A =
[[ -8  -8 -26  -3  -1  -8   7 -49  27 -32   9  19  22  -8   9]
 [  6   7 -49  25 -11 -13   3  13  -1 -22   9  11  13   9   2]]
Rows and columns are counted from 1.
(1, 1) -> -8
(2, 9) -> -1
(1, 10) -> -32
(2, 11) -> 9
(1, 14) -> -8
(1, 9) -> 27
(2, 5) -> -11
(2, 13) -> 13

x =
[[  5  -4   2  20  30   1  -4 -15  -1  12   0  -8  -2   1   3]
 [-38   3  22 -25  -2  -6 -34  17   2 -18  -2  12   3  13  -9]
 [-16  -6 -11 -19   8   6 -19  -9  -7  -1   2  -4 -12  11   8]
 [ 19  -7 -10 -11 -11   1 -16  18   0  10  -2  -4  10 -28   0]
 [  7   2  -4  26 -18  -6  12  11  -5 -12   0 -12  28 -25   4]
 [ 14 -18 -17 -18  -6  -7 -10  -6   7  14  -2   8  38 -11   1]
 [ 26   2   2  -4  10  -4  -1 -10  -6  -3   1  -4   7 -20  13]
 [ -7   6  -6  -8  15  -5  -6 -16  -2 -13  -1  -1 -11  -7 -12]]
Indices start at 1.
(1, 1) = 5
(6, 6) = -7
(4, 10) = 10
(3, 1) = -16
(4, 11) = -2
(4, 6) = 1
(5, 12) = -12
(5, 6) = -6
(8, 9) = -2
(2, 15) = -9
(7, 11) = 1
(6, 2) = -18
(5, 5) = -18
(1, 13) = -2
(8, 3) = -6
(6, 7) = -10
(4, 15) = 0
(8, 5) = 15
(5, 10) = -12
(8, 12) = -1
(1, 3) = 2
(1, 15) = 3
(6, 10) = 14
(2, 6) = -6
(4, 4) = -11
(6, 1) = 14
(6, 9) = 7
(4, 2) = -7
(1, 2) = -4
(6, 14) = -11
(3, 7) = -19
(7, 9) = -6
(5, 13) = 28

a =
[[   2.04  -28.52  -87.14   80.83   33.51   45.56  -42.66  172.65  -85.23
  -103.19   17.38 -115.79  158.79 -181.30  -44.25]
 [  -1.11  -25.65  -68.90   60.01    8.18   28.74  -39.26  117.11  -81.05
   -82.08   -0.62  -92.70  105.71 -148.61  -40.92]
 [   0.27  -24.44  -81.37   86.60   23.04   38.87  -46.06  167.36  -88.26
   -97.83   13.41 -114.69  149.93 -179.03  -54.94]
 [   6.38  -31.55  -77.00   74.13   23.27   43.51  -40.04  153.12  -91.28
   -96.74   -0.74  -98.68  142.89 -169.20  -42.54]
 [  13.25  -24.22  -78.95   95.43   30.79   57.52  -44.11  187.46  -93.94
  -102.05    3.59 -118.46  171.32 -196.80  -43.99]
 [   2.71  -30.72  -68.49   67.92   15.00   35.10  -45.34  131.16  -78.14
   -79.75    6.03  -91.30  118.25 -148.20  -40.52]
 [  -2.17  -28.93  -75.40   77.45   23.30   39.71  -45.51  147.13  -85.54
   -95.85    7.33 -107.35  143.44 -161.93  -44.59]
 [ -23.10  -35.74  -49.24   -7.90  -27.77  -21.99  -40.53    2.16  -42.46
   -49.99  -21.27  -49.33    5.79  -65.22  -38.03]
 [  -4.89  -30.48  -67.54   45.64   14.45   20.55  -50.45  117.33  -70.13
   -82.13   -3.19  -91.23  110.72 -141.42  -47.48]
 [   6.14  -33.28  -80.10   79.20   28.57   46.12  -46.82  162.05  -86.82
  -101.01    9.71 -104.61  147.21 -169.08  -48.84]
 [  -1.57  -31.08  -65.30   72.31   21.07   42.81  -40.90  137.80  -82.21
   -85.12   -1.21  -99.91  132.13 -159.13  -45.08]
 [  13.34  -25.47  -72.89   81.64   20.76   37.84  -45.80  155.28  -86.56
   -94.01    3.23 -103.38  136.57 -173.90  -44.61]
 [  -3.26  -28.75  -70.01   61.24   18.54   30.32  -30.44  125.43  -77.05
   -87.43   -0.10  -89.54  108.85 -144.45  -39.56]
 [  -2.95  -26.82  -70.21   58.45   16.23   19.21  -37.44  118.26  -76.51
   -80.98   -3.07  -91.18  113.90 -139.85  -43.26]
 [ -31.60  -29.25  -40.78   -3.52  -19.40   -7.03  -37.19   15.17  -56.81
   -49.90  -19.06  -59.74   13.95  -74.80  -40.80]]
Indices start at 1.
(1, 1): 2.04
(13, 4): 61.24
(7, 6): 39.71
(8, 5): -27.77
(2, 12): -92.70
(5, 15): -43.99
(2, 9): -81.05
(14, 9): -76.51
(4, 9): -91.28
(6, 2): -30.72
(4, 4): 74.13
(5, 11): 3.59
(3, 9): -88.26
(12, 1): 13.34
(4, 5): 23.27
(13, 6): 30.32
(1, 10): -103.19
(6, 9): -78.14
(2, 4): 60.01
(1, 3): -87.14
(3, 3): -81.37
(10, 7): -46.82
(8, 12): -49.33
(7, 8): 147.13
(9, 3): -67.54
(13, 13): 108.85
(12, 7): -45.80
(15, 12): -59.74
(12, 14): -173.90
(15, 14): -74.80
(13, 11): -0.10
(7, 9): -85.54
(8, 15): -38.03
